Below is a small trained network, with its code and all its weights. Each question gives an input and a class and asks what happens when units are switched off, that is, made to give their printed mean instead of their output.

import numpy as np


def w(rows, s, z=0):
    codes = np.array(rows[::2]) - 128.0
    scale = np.full(codes.shape[1], s)
    scale[-1] = z or s
    return codes * scale


def f(y):
    return y / 2 * (1 + np.tanh(0.7978845608 * (y + 0.044715 * y**3)))


def log_softmax(a):
    a = a - a.max(-1, keepdims=True)
    return a - np.log(np.exp(a).sum(-1, keepdims=True))


def net(x, mask):
    res = np.array(x, float).reshape(1, 5) / 4 @ E
    y = f(res @ A[0][:, :-1].T + A[0][:, -1])
    res = res + np.where(mask, y, B[0][:, -1]) @ B[0][:, :-1]
    return log_softmax(res[-1] @ U[:, :-1].T + U[:, -1])


A, B = {}, {}
E = w([
[133,88,39,183,62,89,78,45,200,73,120,34],'x0',
[186,40,85,68,81,139,105,238,44,125,123,76],'x1',
[171,47,129,125,232,127,254,207,174,25,242,144],'x2',
[235,134,64,201,172,35,57,139,142,194,198,88],'x3',
[46,204,199,164,159,29,167,59,125,76,122,23],'x4',
],0.0092)
A[0] = w([
[54,141,155,152,208,120,254,120,159,37,216,196,173],'N0',
[52,154,147,136,166,33,177,64,164,75,162,56,188],'N1',
[84,132,148,139,237,82,207,181,179,37,233,141,146],'N2',
[87,69,173,146,91,197,188,169,156,16,123,189,152],'N3',
[65,172,204,137,79,201,121,43,210,41,119,130,208],'N4',
[155,179,143,15,35,230,53,166,40,228,16,149,254],'N5',
[113,107,150,124,68,244,80,164,182,100,173,230,153],'N6',
[220,6,37,96,135,154,113,195,79,133,165,108,156],'N7',
[47,193,150,164,52,189,93,77,137,125,144,143,145],'N8',
[103,190,134,136,145,33,71,11,117,177,134,31,132],'N9',
],0.0068,0.0054)
B[0] = w([
[197,155,143,50,180,154,213,144,166,221,106,70,210],'N0',
[119,161,113,122,157,125,173,128,131,84,66,19,197],'N1',
[210,172,227,143,126,159,179,149,181,100,188,90,205],'N2',
[177,130,156,32,52,218,181,199,192,96,122,99,186],'N3',
[86,147,58,150,133,106,174,102,215,123,43,90,202],'N4',
[69,170,145,134,70,150,47,140,51,165,174,254,255],'N5',
[139,73,60,60,169,188,155,65,156,137,168,222,179],'N6',
[190,97,123,201,38,128,115,185,165,68,207,144,206],'N7',
[79,155,93,66,111,92,189,83,124,175,30,130,179],'N8',
[111,164,98,210,184,78,84,34,85,24,197,109,190],'N9',
],0.0075,0.021)
U = w([
[85,32,184,38,57,200,169,231,43,39,167,185,47],'0',
[89,77,38,86,122,216,147,17,221,109,90,211,36],'1',
[133,218,205,119,185,125,98,177,58,239,188,232,64],'2',
[121,212,179,206,221,44,90,37,110,74,143,27,254],'3',
[48,168,134,66,80,166,199,148,187,63,37,27,48],'4',
[229,174,232,49,196,158,217,227,145,165,210,124,94],'5',
[41,210,139,149,32,142,10,28,93,181,72,166,15],'6',
[249,30,2,198,32,92,31,199,185,132,194,100,245],'7',
],0.0082,0.0057)

Each question gives the input, the list of numbers given to net, and the class t.
The units are the neurons (one row each of A and B). Each row of codes is followed by its name. A weight is (code - 128) times the scale printed after its matrix; where a second scale follows, it is the last column's (A, B and U).
mask holds one flag per neuron, in row order. A switched-off neuron (its flag False) gives its mean, the last column of its row in B, instead of its output. The means were averaged over made-up inputs and are rounded, as every weight is.
A unit's drop is (log p(t) with every unit on - log p(t) with that unit switched off) / (log p(t) with every unit on - log p(t) with every unit switched off).
The circuit of an input: a set's keep is (log p(t) with only the set's units on - log p(t) with every unit switched off) / (log p(t) with every unit on - log p(t) with every unit switched off). Starting from all 10 units, units are removed one at a time, each time the one whose removal leaves the highest keep (on an exact tie, the one counted first), for as long as the keep stays at least 0.8.
units of the circuit, in order: the units of the circuit, biggest drop first
most important unit: the unit with the biggest drop
top k neurons: the k neurons with the biggest drops, biggest first
drop of u: that unit's drop, to one decimal
input [4,-4,-6,2,4], class 3: units of the circuit, in order	N9
input [0,2,0,-1,-1], class 0: top 4 neurons	N4, N9, N0, N7
input [7,-6,7,6,-1], class 5: top 3 neurons	N2, N0, N4
input [0,-1,-2,-1,-8], class 0: units of the circuit, in order	N4, N0
input [-1,7,5,7,6], class 7: top 2 neurons	N7, N0
input [5,-3,6,-3,1], class 5: top 4 neurons	N2, N0, N8, N9
input [-6,5,-4,-5,1], class 2: top 2 neurons	N5, N4
input [1,1,-5,6,-1], class 6: units of the circuit, in order	N2, N7
input [3,8,2,-3,5], class 7: units of the circuit, in order	N8, N0, N5, N4
input [2,-5,-1,3,-3], class 3: units of the circuit, in order	N5, N3
input [7,4,-2,-8,-7], class 0: top 2 neurons	N5, N3
input [2,-7,8,-2,7], class 5: top 3 neurons	N2, N0, N8
input [3,-6,-3,8,-4], class 3: top 2 neurons	N9, N5
input [-3,3,-4,-5,-3], class 6: most important unit	N5
input [-8,-5,0,0,7], class 3: top 3 neurons	N3, N9, N1
input [2,-6,-1,7,-4], class 3: top 4 neurons	N7, N5, N9, N3
input [4,7,1,-8,2], class 0: top 2 neurons	N1, N0
input [3,-6,3,-2,8], class 4: top 3 neurons	N4, N0, N1
input [-6,8,-5,-1,0], class 2: drop of N6	0.0
input [8,-5,-7,4,-2], class 3: units of the circuit, in order	N9
input [6,-8,8,-8,-8], class 5: drop of N2	0.2
input [-4,6,-6,-3,3], class 6: drop of N0	0.1
